Below are the code and all the weights of a small trained network. Each question names an input and a class and asks about switching units off, where a switched-off unit gives its printed mean instead of its output.

import numpy as np


def w(rows, s, z=0):
    codes = np.array(rows[::2]) - 128.0
    scale = np.full(codes.shape[1], s)
    scale[-1] = z or s
    return codes * scale


def norm(h):
    return h / np.sqrt((h * h).mean(-1, keepdims=True) + 1e-5)


def f(y):
    return np.maximum(y, 0)


def log_softmax(a):
    a = a - a.max(-1, keepdims=True)
    return a - np.log(np.exp(a).sum(-1, keepdims=True))


def net(x, mask):
    res = np.array(x, float).reshape(1, 3) / 4 @ E
    u = 0
    for l in range(3):
        y = f(norm(res) @ A[l][:, :-1].T + A[l][:, -1])
        res = res + np.where(mask[u : u + 8], y, B[l][:, -1]) @ B[l][:, :-1]
        u += 8
    return log_softmax(norm(res)[-1] @ U[:, :-1].T + U[:, -1])


A, B = {}, {}
E = w([
[185,52,201,123,162],'x0',
[117,161,153,2,130],'x1',
[208,191,131,117,97],'x2',
],0.0073)
A[0] = w([
[98,151,162,137,255,122],'L0N1',
[202,148,109,170,87,124],'L0N2',
[96,187,85,107,171,24],'L0N3',
[89,64,80,144,122,105],'L0N4',
[91,2,44,98,189,96],'L0N5',
[218,190,123,79,121,138],'L0N6',
[48,77,85,98,141,11],'L0N7',
[164,97,56,72,187,2],'L0N8',
],0.0095,0.003)
B[0] = w([
[204,82,39,127,53,174],'L0N1',
[132,55,97,93,32,231],'L0N2',
[93,129,70,177,153,179],'L0N3',
[150,118,94,156,2,197],'L0N4',
[217,112,147,88,39,227],'L0N5',
[159,28,22,121,107,254],'L0N6',
[232,144,16,78,57,183],'L0N7',
[47,214,103,101,113,137],'L0N8',
],0.0056,0.0048)
A[1] = w([
[101,177,114,87,136,216],'L1N1',
[126,80,194,119,156,97],'L1N2',
[156,114,149,175,104,211],'L1N3',
[110,48,90,196,112,252],'L1N4',
[198,82,192,145,167,134],'L1N5',
[109,47,107,142,138,108],'L1N6',
[138,100,78,12,120,218],'L1N7',
[124,175,113,211,132,142],'L1N8',
],0.011,0.0024)
B[1] = w([
[94,83,189,124,182,159],'L1N1',
[226,1,123,126,149,141],'L1N2',
[209,141,164,97,189,183],'L1N3',
[84,175,184,42,109,233],'L1N4',
[124,106,40,205,182,169],'L1N5',
[24,142,125,180,30,170],'L1N6',
[143,135,186,145,136,249],'L1N7',
[111,141,190,162,183,153],'L1N8',
],0.0074,0.011)
A[2] = w([
[152,148,196,119,73,209],'L2N1',
[157,223,102,47,131,154],'L2N2',
[141,147,204,170,142,154],'L2N3',
[79,242,81,155,138,84],'L2N4',
[212,187,95,139,142,34],'L2N5',
[146,130,168,119,198,176],'L2N6',
[130,181,135,247,71,213],'L2N7',
[141,134,140,99,147,2],'L2N8',
],0.012,0.0021)
B[2] = w([
[60,190,79,151,141,255],'L2N1',
[166,77,172,156,130,202],'L2N2',
[100,201,246,158,125,166],'L2N3',
[254,135,130,238,109,176],'L2N4',
[3,156,87,41,15,148],'L2N5',
[46,192,125,211,136,160],'L2N6',
[129,26,164,15,229,202],'L2N7',
[110,64,98,92,237,140],'L2N8',
],0.0084,0.0088)
U = w([
[115,44,109,53,27,123],'0',
[211,68,161,217,136,178],'1',
[48,124,252,88,207,132],'2',
[66,162,165,137,61,151],'3',
[98,141,39,153,196,6],'4',
[112,171,51,166,171,21],'5',
[115,160,67,137,195,14],'6',
[109,164,41,158,188,1],'7',
],0.017,0.01)

Each question gives the input, the list of numbers given to net, and the class t.
The units are the neurons (one row each of A and B). Each row of codes is followed by its name. A weight is (code - 128) times the scale printed after its matrix; where a second scale follows, it is the last column's (A, B and U).
mask holds one flag per neuron, layer by layer. A switched-off neuron (its flag False) gives its mean, the last column of its row in B, instead of its output. The means were averaged over made-up inputs and are rounded, as every weight is.
A unit's drop is (log p(t) with every unit on - log p(t) with that unit switched off) / (log p(t) with every unit on - log p(t) with every unit switched off).
The circuit of an input: a set's keep is (log p(t) with only the set's units on - log p(t) with every unit switched off) / (log p(t) with every unit on - log p(t) with every unit switched off). Starting from the 12 units with the biggest drops (on a tie, the unit counted first), units are removed one at a time, each time the one whose removal leaves the highest keep (on an exact tie, the one counted first), for as long as the keep stays at least 0.8.
units of the circuit, in order: the units of the circuit, biggest drop first
k most important neurons: the k neurons with the biggest drops, biggest first
k most important neurons of layer l: the k neurons of layer l with the biggest drops, biggest first
input [-5,4,5], class 0: units of the circuit, in order -> [L0N6]
input [3,-2,1], class 3: units of the circuit, in order -> [L1N4, L2N7]
input [-8,8,7], class 1: units of the circuit, in order -> [L2N2, L2N4, L1N4]
input [6,-7,6], class 2: 2 most important neurons of layer 0 -> [L0N5, L0N7]
input [6,-8,-6], class 2: 2 most important neurons -> [L1N4, L1N6]
input [5,-5,-5], class 0: 3 most important neurons of layer 1 -> [L1N7, L1N6, L1N4]
input [-3,-6,-5], class 2: 4 most important neurons -> [L2N7, L0N6, L0N2, L1N8]
input [-4,-6,-5], class 2: 3 most important neurons -> [L2N7, L0N6, L1N8]
input [-4,-5,1], class 2: 4 most important neurons -> [L1N8, L2N7, L1N5, L0N7]
input [-6,-8,-5], class 2: 4 most important neurons -> [L2N7, L1N8, L0N6, L1N5]
input [-8,-5,-6], class 1: 3 most important neurons -> [L2N4, L0N2, L0N6]
input [6,5,-3], class 1: 3 most important neurons -> [L1N4, L1N2, L1N5]
input [-3,-7,-5], class 2: 3 most important neurons -> [L2N7, L0N6, L1N8]
input [-8,-7,5], class 1: units of the circuit, in order -> [L2N4]
input [2,6,6], class 0: 4 most important neurons -> [L0N6, L1N4, L1N8, L2N5]
input [2,-4,0], class 2: 2 most important neurons -> [L0N6, L1N6]
input [-4,-3,2], class 1: 2 most important neurons of layer 1 -> [L1N7, L1N1]
input [6,-7,-7], class 0: units of the circuit, in order -> [L1N7, L0N5, L1N4]
input [8,4,-7], class 1: 2 most important neurons of layer 2 -> [L2N5, L2N7]
input [7,5,2], class 1: units of the circuit, in order -> [L1N4]
